Below is a small trained network, with its code and all its weights. Each question gives an input and a class and asks what happens when units are switched off, that is, made to give their printed mean instead of their output.

import numpy as np


def w(rows, s, z=0):
    codes = np.array(rows[::2]) - 128.0
    scale = np.full(codes.shape[1], s)
    scale[-1] = z or s
    return codes * scale


def norm(h):
    return h / np.sqrt((h * h).mean(-1, keepdims=True) + 1e-5)


def f(y):
    return np.maximum(y, 0)


def log_softmax(a):
    a = a - a.max(-1, keepdims=True)
    return a - np.log(np.exp(a).sum(-1, keepdims=True))


def net(x, mask):
    res = np.array(x, float).reshape(1, 7) / 4 @ E
    u = 0
    for l in range(3):
        y = f(norm(res) @ A[l][:, :-1].T + A[l][:, -1])
        res = res + np.where(mask[u : u + 7], y, B[l][:, -1]) @ B[l][:, :-1]
        u += 7
    return log_softmax(norm(res)[-1] @ U[:, :-1].T + U[:, -1])


A, B = {}, {}
E = w([
[135,60,140,254,156,59],'x0',
[122,93,231,113,164,128],'x1',
[173,178,159,141,119,91],'x2',
[139,160,152,184,148,242],'x3',
[129,131,130,126,126,129],'x4',
[129,124,124,124,130,130],'x5',
[129,128,127,129,126,129],'x6',
],0.0071)
A[0] = w([
[65,21,87,96,146,166,93],'L0N0',
[60,99,254,119,174,141,70],'L0N1',
[124,52,108,172,132,133,41],'L0N2',
[248,181,167,117,140,65,143],'L0N3',
[225,205,152,203,78,217,33],'L0N4',
[173,83,185,108,116,144,4],'L0N5',
[151,140,25,180,86,152,116],'L0N6',
],0.0093,0.0035)
B[0] = w([
[157,62,77,115,161,167,222],'L0N0',
[216,208,101,139,175,71,242],'L0N1',
[174,158,140,144,81,149,188],'L0N2',
[150,1,37,123,133,199,219],'L0N3',
[94,115,120,109,170,165,254],'L0N4',
[78,138,122,67,165,100,151],'L0N5',
[170,228,120,143,176,97,238],'L0N6',
],0.0091,0.0051)
A[1] = w([
[107,96,98,83,57,18,145],'L1N0',
[142,74,250,100,158,130,254],'L1N1',
[98,153,154,66,74,155,147],'L1N2',
[107,128,175,173,139,147,118],'L1N3',
[106,127,98,60,148,183,90],'L1N4',
[141,117,155,143,105,133,85],'L1N5',
[143,217,132,96,114,98,240],'L1N6',
],0.012,0.0023)
B[1] = w([
[37,88,157,73,233,158,209],'L1N0',
[86,221,2,92,36,132,183],'L1N1',
[74,132,192,151,15,128,172],'L1N2',
[6,119,93,126,101,164,149],'L1N3',
[196,92,170,193,67,78,255],'L1N4',
[141,70,140,181,141,106,131],'L1N5',
[205,80,169,127,132,37,210],'L1N6',
],0.0083,0.0065)
A[2] = w([
[120,205,220,140,141,231,96],'L2N0',
[89,96,160,242,181,104,52],'L2N1',
[107,76,175,137,139,109,23],'L2N2',
[134,195,187,197,188,199,103],'L2N3',
[199,25,122,108,101,139,239],'L2N4',
[84,75,117,254,198,83,103],'L2N5',
[135,102,89,115,88,87,5],'L2N6',
],0.0093,0.0022)
B[2] = w([
[44,56,123,47,142,16,176],'L2N0',
[121,184,247,44,122,64,177],'L2N1',
[146,113,125,139,131,112,142],'L2N2',
[87,2,101,80,153,70,201],'L2N3',
[139,150,155,242,152,212,255],'L2N4',
[181,148,179,77,21,208,222],'L2N5',
[50,184,119,165,140,85,157],'L2N6',
],0.0078,0.0074)
U = w([
[56,72,109,84,177,114,111],'0',
[137,165,204,142,24,130,27],'1',
[156,119,127,152,161,127,254],'2',
[147,252,53,117,190,91,117],'3',
[155,109,130,145,158,137,185],'4',
[129,125,84,161,161,218,73],'5',
],0.012,0.0036)

Each question gives the input, the list of numbers given to net, and the class t.
The units are the neurons (one row each of A and B). Each row of codes is followed by its name. A weight is (code - 128) times the scale printed after its matrix; where a second scale follows, it is the last column's (A, B and U).
mask holds one flag per neuron, layer by layer. A switched-off neuron (its flag False) gives its mean, the last column of its row in B, instead of its output. The means were averaged over made-up inputs and are rounded, as every weight is.
A unit's drop is (log p(t) with every unit on - log p(t) with that unit switched off) / (log p(t) with every unit on - log p(t) with every unit switched off).
unit that matters most: the unit with the biggest drop
top k neurons: the k neurons with the biggest drops, biggest first
k most important neurons of layer l: the k neurons of layer l with the biggest drops, biggest first
input [5,2,0,-7,8,-4,4], class 0: 2 most important neurons of layer 1 : [L1N0, L1N4]
input [4,7,1,-3,-1,2,7], class 3: unit that matters most : L1N1
input [-8,0,-3,-6,0,8,-2], class 1: top 2 neurons : [L1N2, L1N4]
input [-2,-2,-8,-3,0,1,-7], class 5: top 2 neurons : [L0N0, L2N4]
input [7,-5,6,2,-6,-1,-4], class 1: 2 most important neurons of layer 0 : [L0N1, L0N0]
input [-8,7,-2,-3,-7,4,-7], class 1: top 3 neurons : [L1N2, L0N6, L1N4]
input [-8,-8,3,-1,8,-7,8], class 1: top 2 neurons : [L0N1, L1N2]
input [1,-5,8,-3,-6,2,7], class 5: top 2 neurons : [L0N3, L0N1]
input [-5,6,2,3,-8,2,6], class 3: top 2 neurons : [L0N1, L1N1]
input [6,-8,-1,-2,8,-6,-5], class 3: top 2 neurons : [L0N6, L1N4]
input [-6,-5,8,1,5,3,-5], class 5: top 2 neurons : [L0N3, L2N4]
input [-7,8,6,1,3,-7,8], class 3: 2 most important neurons of layer 0 : [L0N1, L0N2]
input [4,5,8,2,-1,5,5], class 5: 2 most important neurons of layer 0 : [L0N3, L0N6]
input [8,2,0,5,0,5,-2], class 1: unit that matters most : L2N5
input [-5,-4,7,8,-7,-7,-8], class 0: top 3 neurons : [L0N4, L2N0, L0N1]
input [1,4,-3,6,-8,-2,-4], class 0: top 2 neurons : [L2N3, L0N6]
input [8,-1,-2,7,1,-6,-4], class 1: top 3 neurons : [L2N5, L2N1, L1N0]
input [-2,7,8,2,-4,-6,-3], class 5: 3 most important neurons of layer 0 : [L0N3, L0N6, L0N4]
input [4,3,-6,6,-1,-1,2], class 0: 3 most important neurons of layer 1 : [L1N4, L1N6, L1N3]
input [5,0,-7,-5,-8,6,-6], class 5: unit that matters most : L0N0
input [-8,3,-3,-5,0,8,-5], class 1: 2 most important neurons of layer 1 : [L1N4, L1N2]
input [-2,4,8,4,-8,-4,2], class 5: 2 most important neurons of layer 0 : [L0N3, L0N6]
